Here is a tiny trained network, its code and every weight. The questions are about switching its units off for an input and a class, where a switched-off unit gives its printed mean instead of its output.

import numpy as np


def w(rows, s, z=0):
    codes = np.array(rows[::2]) - 128.0
    scale = np.full(codes.shape[1], s)
    scale[-1] = z or s
    return codes * scale


def f(y):
    return np.maximum(y, 0)


def log_softmax(a):
    a = a - a.max(-1, keepdims=True)
    return a - np.log(np.exp(a).sum(-1, keepdims=True))


def net(x, mask):
    res = np.array(x, float).reshape(1, 6) / 4 @ E
    y = f(res @ A[0][:, :-1].T + A[0][:, -1])
    res = res + np.where(mask, y, B[0][:, -1]) @ B[0][:, :-1]
    return log_softmax(res[-1] @ U[:, :-1].T + U[:, -1])


A, B = {}, {}
E = w([
[43,16,98,191,122,88,193,140,127,236,14],'x0',
[51,189,252,115,107,28,51,45,58,217,134],'x1',
[130,126,129,124,134,129,125,128,124,123,121],'x2',
[141,131,126,124,144,129,117,124,120,118,98],'x3',
[238,25,28,176,115,99,55,44,31,140,224],'x4',
[96,97,88,68,1,19,131,52,226,29,81],'x5',
],0.0074)
A[0] = w([
[169,81,44,180,175,202,193,191,182,104,113,149],'neuron 0',
[59,146,150,92,52,36,79,76,132,111,124,119],'neuron 1',
[123,155,117,146,170,165,109,136,128,168,146,20],'neuron 2',
[156,88,100,152,113,124,157,133,192,41,119,141],'neuron 3',
[71,115,190,164,128,41,67,89,55,213,93,140],'neuron 4',
[175,77,65,141,173,201,170,231,153,131,125,138],'neuron 5',
[104,180,167,141,188,214,140,158,136,171,114,121],'neuron 6',
[88,174,247,150,121,19,59,80,61,206,122,145],'neuron 7',
[63,51,74,221,137,113,167,161,128,192,51,75],'neuron 8',
[133,137,138,201,201,217,114,203,68,156,155,91],'neuron 9',
[216,214,188,66,113,166,82,114,115,35,214,4],'neuron 10',
[117,48,109,166,108,88,195,106,138,174,38,36],'neuron 11',
[102,27,127,170,123,117,181,154,112,183,60,70],'neuron 12',
[153,79,64,118,103,140,189,130,188,74,109,157],'neuron 13',
[88,240,163,106,159,180,116,152,199,80,146,101],'neuron 14',
[119,83,147,193,145,154,142,140,100,170,79,104],'neuron 15',
[143,152,171,168,214,206,143,153,52,204,171,120],'neuron 16',
[110,63,74,75,22,2,104,44,244,2,85,13],'neuron 17',
[200,247,143,86,130,184,60,144,103,7,220,21],'neuron 18',
[92,178,211,106,149,129,164,152,147,149,102,130],'neuron 19',
[62,173,163,101,123,201,177,250,184,104,28,168],'neuron 20',
[106,196,220,89,152,84,34,49,93,205,185,190],'neuron 21',
[136,137,148,158,227,197,130,164,71,200,168,85],'neuron 22',
[174,160,58,98,157,193,135,161,174,64,169,133],'neuron 23',
[193,47,75,171,139,210,178,209,189,75,137,172],'neuron 24',
[102,57,118,193,139,182,149,129,123,177,73,86],'neuron 25',
[83,47,99,168,148,95,181,142,106,199,56,59],'neuron 26',
[193,45,54,202,96,65,73,103,31,136,156,122],'neuron 27',
[127,128,178,154,176,135,105,126,63,179,162,112],'neuron 28',
[178,88,63,163,178,159,214,139,166,114,110,110],'neuron 29',
[165,153,150,182,182,226,118,211,56,209,156,47],'neuron 30',
[211,27,75,165,126,139,108,37,65,128,175,134],'neuron 31',
[213,20,84,179,117,95,60,81,66,155,182,125],'neuron 32',
[107,191,159,137,138,172,198,132,178,154,32,34],'neuron 33',
[38,157,163,77,113,115,169,201,206,95,48,138],'neuron 34',
[197,28,78,167,116,117,89,68,47,112,174,138],'neuron 35',
[159,79,37,139,166,163,56,74,123,127,184,59],'neuron 36',
],0.0079,0.0034)
B[0] = w([
[116,203,123,189,116,167,66,40,64,78,117,201],'neuron 0',
[167,108,71,94,83,176,166,81,103,58,41,194],'neuron 1',
[136,112,129,114,125,127,146,132,153,103,92,145],'neuron 2',
[152,143,114,146,80,177,145,88,80,75,79,185],'neuron 3',
[126,186,145,210,109,183,59,51,49,83,131,202],'neuron 4',
[121,189,124,184,96,197,94,51,76,68,98,191],'neuron 5',
[119,147,79,55,146,141,184,141,133,110,124,170],'neuron 6',
[99,202,111,202,124,212,89,38,73,86,127,225],'neuron 7',
[175,75,214,179,104,77,63,161,176,160,180,183],'neuron 8',
[166,107,92,84,78,129,193,106,148,90,61,190],'neuron 9',
[174,30,196,207,90,71,41,179,212,198,178,212],'neuron 10',
[205,65,195,146,95,73,82,158,175,165,173,175],'neuron 11',
[166,62,198,182,108,89,73,162,169,167,181,173],'neuron 12',
[130,179,120,159,103,193,98,77,71,71,88,193],'neuron 13',
[77,153,131,104,202,75,119,181,156,191,194,190],'neuron 14',
[169,79,140,122,85,100,136,138,193,150,152,157],'neuron 15',
[186,77,57,79,84,124,196,104,160,95,50,202],'neuron 16',
[217,55,49,17,64,107,230,112,177,84,2,249],'neuron 17',
[202,43,228,164,75,38,46,180,199,235,206,225],'neuron 18',
[82,173,121,113,184,135,141,150,101,171,162,175],'neuron 19',
[40,193,95,93,197,108,175,177,112,184,191,206],'neuron 20',
[123,167,139,225,125,197,41,69,40,69,108,227],'neuron 21',
[171,89,84,76,76,138,208,124,170,93,66,192],'neuron 22',
[137,146,160,208,82,165,36,86,99,97,122,194],'neuron 23',
[110,158,110,202,144,191,101,69,38,77,126,212],'neuron 24',
[175,95,177,130,101,88,78,172,184,159,159,163],'neuron 25',
[172,67,222,173,109,103,73,142,169,181,177,176],'neuron 26',
[68,188,98,102,174,98,170,200,134,149,174,210],'neuron 27',
[142,117,73,95,66,155,189,86,123,75,76,178],'neuron 28',
[124,183,138,178,109,168,79,71,79,93,127,180],'neuron 29',
[186,87,94,38,64,101,182,121,164,110,57,197],'neuron 30',
[57,181,117,82,183,130,186,205,111,162,192,211],'neuron 31',
[66,194,79,93,184,118,182,190,111,175,193,214],'neuron 32',
[86,164,103,99,183,123,155,183,132,157,158,169],'neuron 33',
[60,176,92,75,175,119,170,179,113,146,190,207],'neuron 34',
[67,184,99,61,209,95,163,167,122,177,161,209],'neuron 35',
[112,163,155,104,177,132,153,170,114,155,168,185],'neuron 36',
],0.0077,0.017)
U = w([
[109,186,146,214,125,208,54,50,43,64,103,253],'0',
[38,191,125,65,247,110,187,227,123,175,184,87],'1',
[205,60,97,30,64,126,218,109,167,70,16,91],'2',
[198,38,251,194,101,69,21,184,192,191,188,37],'3',
],0.012,0.0012)

Each question gives the input, the list of numbers given to net, and the class t.
The units are the neurons (one row each of A and B). Each row of codes is followed by its name. A weight is (code - 128) times the scale printed after its matrix; where a second scale follows, it is the last column's (A, B and U).
mask holds one flag per neuron, in row order. A switched-off neuron (its flag False) gives its mean, the last column of its row in B, instead of its output. The means were averaged over made-up inputs and are rounded, as every weight is.
A unit's drop is (log p(t) with every unit on - log p(t) with that unit switched off) / (log p(t) with every unit on - log p(t) with every unit switched off).
The circuit of an input: a set's keep is (log p(t) with only the set's units on - log p(t) with every unit switched off) / (log p(t) with every unit on - log p(t) with every unit switched off). Starting from the 12 units with the biggest drops (on a tie, the unit counted first), units are removed one at a time, each time the one whose removal leaves the highest keep (on an exact tie, the one counted first), for as long as the keep stays at least 0.8.
circuit, biggest first: the units of the circuit, biggest drop first
unit that matters most: the unit with the biggest drop
k most important neurons: the k neurons with the biggest drops, biggest first
drop when u is switched off: that unit's drop, to one decimal
input [-8,4,8,5,-8,-2], class 1: circuit, biggest first => (neuron 14)
input [-1,6,1,4,6,7], class 2: 4 most important neurons => (neuron 17; neuron 1; neuron 24; neuron 0)
input [5,-1,-3,-8,-7,-8], class 2: 2 most important neurons => (neuron 30; neuron 16)
input [0,-8,-2,2,0,8], class 0: 3 most important neurons => (neuron 24; neuron 0; neuron 13)
input [8,-5,-2,-8,-8,3], class 1: 4 most important neurons => (neuron 20; neuron 34; neuron 33; neuron 18)
input [-7,2,-7,1,5,7], class 2: 2 most important neurons => (neuron 17; neuron 1)
input [-7,-3,-7,-1,8,-8], class 1: 3 most important neurons => (neuron 31; neuron 32; neuron 35)
input [-7,-3,1,-6,4,6], class 3: 2 most important neurons => (neuron 18; neuron 10)
input [-8,7,-1,5,5,4], class 3: 3 most important neurons => (neuron 18; neuron 10; neuron 24)
input [7,4,7,-6,-6,5], class 3: 3 most important neurons => (neuron 11; neuron 8; neuron 26)
input [0,3,7,-5,5,-6], class 2: 3 most important neurons => (neuron 16; neuron 30; neuron 22)
input [7,-6,-6,8,-4,-2], class 3: 3 most important neurons => (neuron 8; neuron 12; neuron 26)
input [-8,2,6,-5,5,8], class 2: 2 most important neurons => (neuron 17; neuron 1)
input [5,-1,1,8,-6,-3], class 1: unit that matters most => neuron 20
input [1,-6,8,-6,1,6], class 0: 3 most important neurons => (neuron 24; neuron 13; neuron 0)
input [5,0,4,7,5,-5], class 1: 2 most important neurons => (neuron 17; neuron 32)
input [-7,-8,-4,-8,-6,8], class 0: 2 most important neurons => (neuron 23; neuron 24)
input [8,-3,2,-1,-1,6], class 3: drop when neuron 8 is switched off => 0.2
input [-2,4,-7,-4,-1,5], class 2: drop when neuron 24 is switched off => 0.2
input [-8,-1,7,6,-7,-3], class 3: circuit, biggest first => (neuron 18)
input [-8,6,8,0,5,-1], class 3: drop when neuron 18 is switched off => 1.2
input [-8,6,-2,7,-7,-3], class 3: drop when neuron 18 is switched off => 1.3
